Small tables with named rows and columns. After each table, cells are looked up by row and column.

lupi:
            bov  pekudo     las
kuzeg    42.040  67.998  24.299
gorofa   68.349  11.012  76.042
lep       9.768  83.322  19.619
zus      17.951  46.800  73.323
goge     10.549  82.194  11.752
kuz      95.705  12.185  37.725
dit      44.255  87.681  31.510
rik      20.380  59.760  56.426
bod      13.965  79.207  14.315
nim      29.264  24.217  64.139
fovi     95.832  52.593   7.216
dagukon  36.203  60.442  27.948
fon      48.586  30.154  72.384
metora   30.415  70.779  29.142

bov of dit: 44.255
bov of rik: 20.380
pekudo of fovi: 52.593
bov of nim: 29.264
pekudo of lep: 83.322
pekudo of fon: 30.154
pekudo of bod: 79.207
pekudo of rik: 59.760
las of zus: 73.323
Row with the largest pekudo: dit

tok
|  | pigaku | kedosi | vum |
|---|---|---|---|
| nizu | 73 | 116 | 131 |
| nekinek | 157 | 177 | 173 |
| mef | 141 | 165 | 172 |
| gifa | 151 | 166 | 144 |
| bos | 156 | 41 | 205 |
| miruru | 53 | 139 | 127 |
| goze | 160 | 186 | 155 |
| bekerab | 137 | 172 | 168 |
| kegu | 205 | 197 | 211 |
| gito | 109 | 84 | 161 |
| kuziti | 110 | 167 | 150 |
| kis | 183 | 198 | 177 |
| tid | 71 | 160 | 131 |

mef, pigaku => 141
gifa, vum => 144
bekerab, kedosi => 172
bekerab, pigaku => 137
bos, pigaku => 156
kegu, vum => 211
kis, kedosi => 198
nekinek, kedosi => 177
kis, vum => 177
bos, kedosi => 41
bekerab, vum => 168
kuziti, kedosi => 167
tid, vum => 131
goze, kedosi => 186
kuziti, vum => 150
bos, vum => 205

nikar =
columns: pav, poziro, peve, tif, mag
til: [70, 14, 77, 200, 107]
beli: [73, 80, 74, 103, 64]
dovi: [66, 41, 103, 81, 70]
supokom: [94, 174, 40, 5, 83]
suv: [82, 136, 148, 44, 16]
didir: [72, 100, 122, 51, 59]
dalaf: [77, 76, 110, 121, 71]
vap: [76, 104, 67, 36, 83]

poziro of suv = 136
pav of didir = 72
tif of dalaf = 121
tif of didir = 51
poziro of til = 14
mag of dalaf = 71
peve of beli = 74
pav of beli = 73
mag of dovi = 70
poziro of dalaf = 76
peve of dalaf = 110
poziro of supokom = 174
pav of vap = 76
mag of suv = 16
tif of suv = 44
peve of vap = 67
tif of supokom = 5
poziro of vap = 104
pav of dalaf = 77
Row with the largest mag: til

gunir
|  | tasode | kono | fupobib | big | daguba |
|---|---|---|---|---|---|
| zunimol | 160 | 199 | 132 | 135 | 223 |
| zir | 127 | 185 | 117 | 197 | 130 |
| lezapag | 124 | 180 | 114 | 202 | 113 |
| lel | 95 | 143 | 95 | 200 | 33 |
| zenab | 128 | 186 | 117 | 196 | 135 |

big of zir = 197
daguba of zunimol = 223
daguba of zenab = 135
fupobib of lezapag = 114
big of lel = 200
tasode of lezapag = 124
tasode of zunimol = 160
big of zenab = 196
big of zunimol = 135
kono of zenab = 186

Table vep
,topel,sirib,tad
bopotuk,4.87,6.20,4.85
remev,5.45,7.17,6.78
rer,5.47,7.91,3.82
lelap,7.16,6.83,8.21
nov,7.73,5.19,7.68
lufi,8.11,5.25,9.26
gesis,6.66,6.48,7.20
boti,6.82,5.80,9.09
mis,5.90,7.82,1.37

sirib of boti = 5.80
topel of rer = 5.47
tad of remev = 6.78
tad of lufi = 9.26
topel of lufi = 8.11
topel of remev = 5.45
sirib of gesis = 6.48
tad of mis = 1.37
topel of lelap = 7.16
tad of nov = 7.68
sirib of lufi = 5.25
topel of boti = 6.82
tad of boti = 9.09
topel of mis = 5.90
sirib of rer = 7.91
topel of bopotuk = 4.87
topel of gesis = 6.66
Which row has the largest topel? lufi

kitabug =
,vanopi,mov,tuzaz,par,tarupul
lobav,179,172,75,111,154
zeg,159,143,76,203,187
modupob,60,65,136,11,43
poza,121,120,79,74,112

mov of modupob is 65
vanopi of poza is 121
tuzaz of poza is 79
tarupul of lobav is 154
mov of zeg is 143
mov of lobav is 172
tarupul of poza is 112
par of lobav is 111
tuzaz of zeg is 76
par of poza is 74
par of modupob is 11
mov of poza is 120
par of zeg is 203
tarupul of zeg is 187
tuzaz of modupob is 136
vanopi of modupob is 60
tuzaz of lobav is 75
tarupul of modupob is 43

Table vizomi
,lasez,mafebu,gozibos,kivipu,runubuv,sadolas
gedanul,126,88,9,104,116,158
mar,128,107,94,114,107,135
nor,117,123,138,125,121,114
zepeb,125,113,89,113,112,132
naz,116,139,194,126,119,95
zitaro,113,124,107,120,125,122
nume,144,86,40,98,93,158
nanog,107,140,184,132,132,95

lasez of zepeb: 125
lasez of nanog: 107
gozibos of zepeb: 89
runubuv of nor: 121
runubuv of nume: 93
sadolas of zepeb: 132
runubuv of nanog: 132

Table gub
,lat,susi,dusipum,niner,suvevev,vamakan
lapupuz,83,85,92,84,68,93
sop,29,42,49,127,41,94
nusem,76,110,88,38,54,48
vif,132,74,92,58,13,66
sor,72,112,91,68,101,72
rige,77,79,67,75,112,80
nik,70,85,100,80,102,52
nok,36,62,83,56,98,64
faf,112,85,80,81,45,80
detezo,200,128,81,87,10,46
vef,80,72,58,98,81,79
poz,70,95,76,82,84,100
leremi,175,3,35,89,27,176
kek,61,113,72,105,105,50

detezo, lat => 200
kek, susi => 113
poz, dusipum => 76
poz, vamakan => 100
sop, vamakan => 94
vif, niner => 58
rige, suvevev => 112
poz, niner => 82
nok, dusipum => 83
faf, vamakan => 80
nusem, suvevev => 54
nok, niner => 56
faf, niner => 81
vef, dusipum => 58

Table mefiba
|  | gumi | vaze | mevod | kega | dozu | rolozo | mik |
|---|---|---|---|---|---|---|---|
| meke | 102 | 212 | 136 | 146 | 203 | 184 | 138 |
| motis | 161 | 119 | 158 | 181 | 176 | 148 | 168 |
| kes | 100 | 173 | 153 | 194 | 200 | 165 | 175 |
| gitudit | 190 | 130 | 142 | 56 | 199 | 158 | 152 |

mevod of gitudit is 142
dozu of kes is 200
kega of meke is 146
rolozo of kes is 165
dozu of motis is 176
gumi of meke is 102

bar
fields: zati, baninu
lufi: [56.3, 45.6]
fomu: [28.6, 19.8]
tepud: [84.8, 64.8]
led: [64.5, 49.0]
duf: [25.0, 38.7]
tama: [82.2, 58.2]

baninu of lufi: 45.6
zati of lufi: 56.3
baninu of tepud: 64.8
zati of tama: 82.2
baninu of duf: 38.7
zati of fomu: 28.6
zati of led: 64.5
baninu of fomu: 19.8
baninu of tama: 58.2
zati of duf: 25.0
baninu of led: 49.0
zati of tepud: 84.8
Which row has the largest zati? tepud

